Below is a small trained network, with its code and all its weights. Each question gives an input and a class and asks what happens when units are switched off, that is, made to give their printed mean instead of their output.

import numpy as np


def w(rows, s, z=0):
    codes = np.array(rows[::2]) - 128.0
    scale = np.full(codes.shape[1], s)
    scale[-1] = z or s
    return codes * scale


def f(y):
    return np.maximum(y, 0)


def log_softmax(a):
    a = a - a.max(-1, keepdims=True)
    return a - np.log(np.exp(a).sum(-1, keepdims=True))


def net(x, mask):
    res = np.array(x, float).reshape(1, 5) / 4 @ E
    y = f(res @ A[0][:, :-1].T + A[0][:, -1])
    res = res + np.where(mask, y, B[0][:, -1]) @ B[0][:, :-1]
    return log_softmax(res[-1] @ U[:, :-1].T + U[:, -1])


A, B = {}, {}
E = w([
[128,131,125,129,130],'x0',
[129,125,128,125,128],'x1',
[208,148,249,107,192],'x2',
[53,40,128,169,235],'x3',
[223,85,98,254,128],'x4',
],0.0087)
A[0] = w([
[81,171,134,100,96,147],'N0',
[175,181,136,156,35,47],'N1',
[116,137,156,71,92,111],'N2',
[69,91,45,117,83,29],'N3',
[174,167,120,147,69,63],'N4',
[123,86,52,95,93,47],'N5',
[128,62,181,135,217,118],'N6',
[174,90,210,78,125,223],'N7',
[67,168,135,25,181,28],'N8',
[81,160,115,66,146,43],'N9',
[173,146,144,110,2,3],'N10',
[226,138,249,139,207,36],'N11',
[190,151,146,97,109,138],'N12',
[103,47,144,142,154,53],'N13',
[167,202,171,125,88,83],'N14',
[122,80,129,163,61,26],'N15',
[99,126,194,90,126,121],'N16',
[230,64,68,207,144,9],'N17',
[41,103,86,180,214,53],'N18',
[164,146,112,166,148,214],'N19',
[96,147,96,159,116,194],'N20',
[120,40,118,195,212,92],'N21',
[126,106,112,119,166,43],'N22',
[41,187,118,55,176,67],'N23',
[160,107,232,50,198,61],'N24',
[66,102,66,151,79,23],'N25',
[81,72,167,134,164,48],'N26',
[161,138,193,120,154,34],'N27',
],0.0095,0.008)
B[0] = w([
[151,79,135,178,92,213],'N0',
[145,141,150,72,132,194],'N1',
[140,119,145,174,149,190],'N2',
[206,186,67,144,211,189],'N3',
[136,145,185,57,85,176],'N4',
[164,167,78,140,192,162],'N5',
[125,125,160,44,103,212],'N6',
[76,85,41,145,147,255],'N7',
[209,163,196,183,122,218],'N8',
[173,142,165,166,127,177],'N9',
[163,182,168,57,97,189],'N10',
[160,173,26,158,203,212],'N11',
[93,79,153,83,131,200],'N12',
[167,186,154,87,98,166],'N13',
[109,134,134,67,95,197],'N14',
[188,171,144,167,163,142],'N15',
[133,99,178,161,112,192],'N16',
[154,179,249,206,110,207],'N17',
[145,164,154,67,70,220],'N18',
[30,86,174,153,103,223],'N19',
[115,104,64,92,162,217],'N20',
[157,162,159,51,56,233],'N21',
[143,128,135,98,94,132],'N22',
[175,123,229,205,114,230],'N23',
[142,165,44,146,154,213],'N24',
[209,208,44,127,174,179],'N25',
[148,193,134,2,87,166],'N26',
[170,234,59,145,217,151],'N27',
],0.0071,0.0077)
U = w([
[148,157,156,49,92,39],'0',
[150,179,67,169,143,55],'1',
[157,144,214,228,101,50],'2',
[128,94,129,135,107,253],'3',
[96,126,133,137,108,244],'4',
[36,2,113,146,103,84],'5',
],0.015,0.016)

Each question gives the input, the list of numbers given to net, and the class t.
The units are the neurons (one row each of A and B). Each row of codes is followed by its name. A weight is (code - 128) times the scale printed after its matrix; where a second scale follows, it is the last column's (A, B and U).
mask holds one flag per neuron, in row order. A switched-off neuron (its flag False) gives its mean, the last column of its row in B, instead of its output. The means were averaged over made-up inputs and are rounded, as every weight is.
A unit's drop is (log p(t) with every unit on - log p(t) with that unit switched off) / (log p(t) with every unit on - log p(t) with every unit switched off).
The circuit of an input: a set's keep is (log p(t) with only the set's units on - log p(t) with every unit switched off) / (log p(t) with every unit on - log p(t) with every unit switched off). Starting from the 12 units with the biggest drops (on a tie, the unit counted first), units are removed one at a time, each time the one whose removal leaves the highest keep (on an exact tie, the one counted first), for as long as the keep stays at least 0.8.
circuit, biggest first: the units of the circuit, biggest drop first
most important unit: the unit with the biggest drop
k most important neurons: the k neurons with the biggest drops, biggest first
drop of u: that unit's drop, to one decimal
input [1,3,-7,-6,-6], class 1: most important unit : N3
input [-3,-2,7,2,-7], class 1: 3 most important neurons : [N24; N11; N7]
input [-4,-6,-6,5,-7], class 2: circuit, biggest first : [N23; N8]
input [-6,5,-5,-6,4], class 0: circuit, biggest first : [N10; N4]
input [-1,6,-6,-1,0], class 1: circuit, biggest first : [N3; N25]
input [-4,-3,5,-3,-3], class 1: 3 most important neurons : [N11; N24; N27]
input [-2,-4,-2,3,-5], class 2: circuit, biggest first : [N23; N8; N7]
input [3,-6,-3,8,6], class 0: circuit, biggest first : [N21; N18]
input [-7,3,-2,5,7], class 2: 2 most important neurons : [N17; N7]
input [0,-3,-2,-6,3], class 0: 3 most important neurons : [N10; N4; N1]
input [-4,6,-6,1,-5], class 1: 2 most important neurons : [N3; N25]
input [1,-7,6,0,5], class 4: 3 most important neurons : [N19; N3; N25]
input [0,-5,7,6,-4], class 1: 2 most important neurons : [N11; N24]
input [7,5,-7,0,8], class 2: circuit, biggest first : [N17]
input [-3,1,8,-8,6], class 0: 2 most important neurons : [N4; N14]
input [-7,4,5,-5,-7], class 2: 2 most important neurons : [N8; N23]
input [-8,-8,-5,8,-7], class 0: drop of N18 : 0.2
input [-7,-7,-3,-5,-6], class 3: drop of N0 : 0.1
input [-5,7,8,-6,-2], class 1: drop of N11 : 0.4
input [-4,4,5,0,3], class 1: circuit, biggest first : [N11]
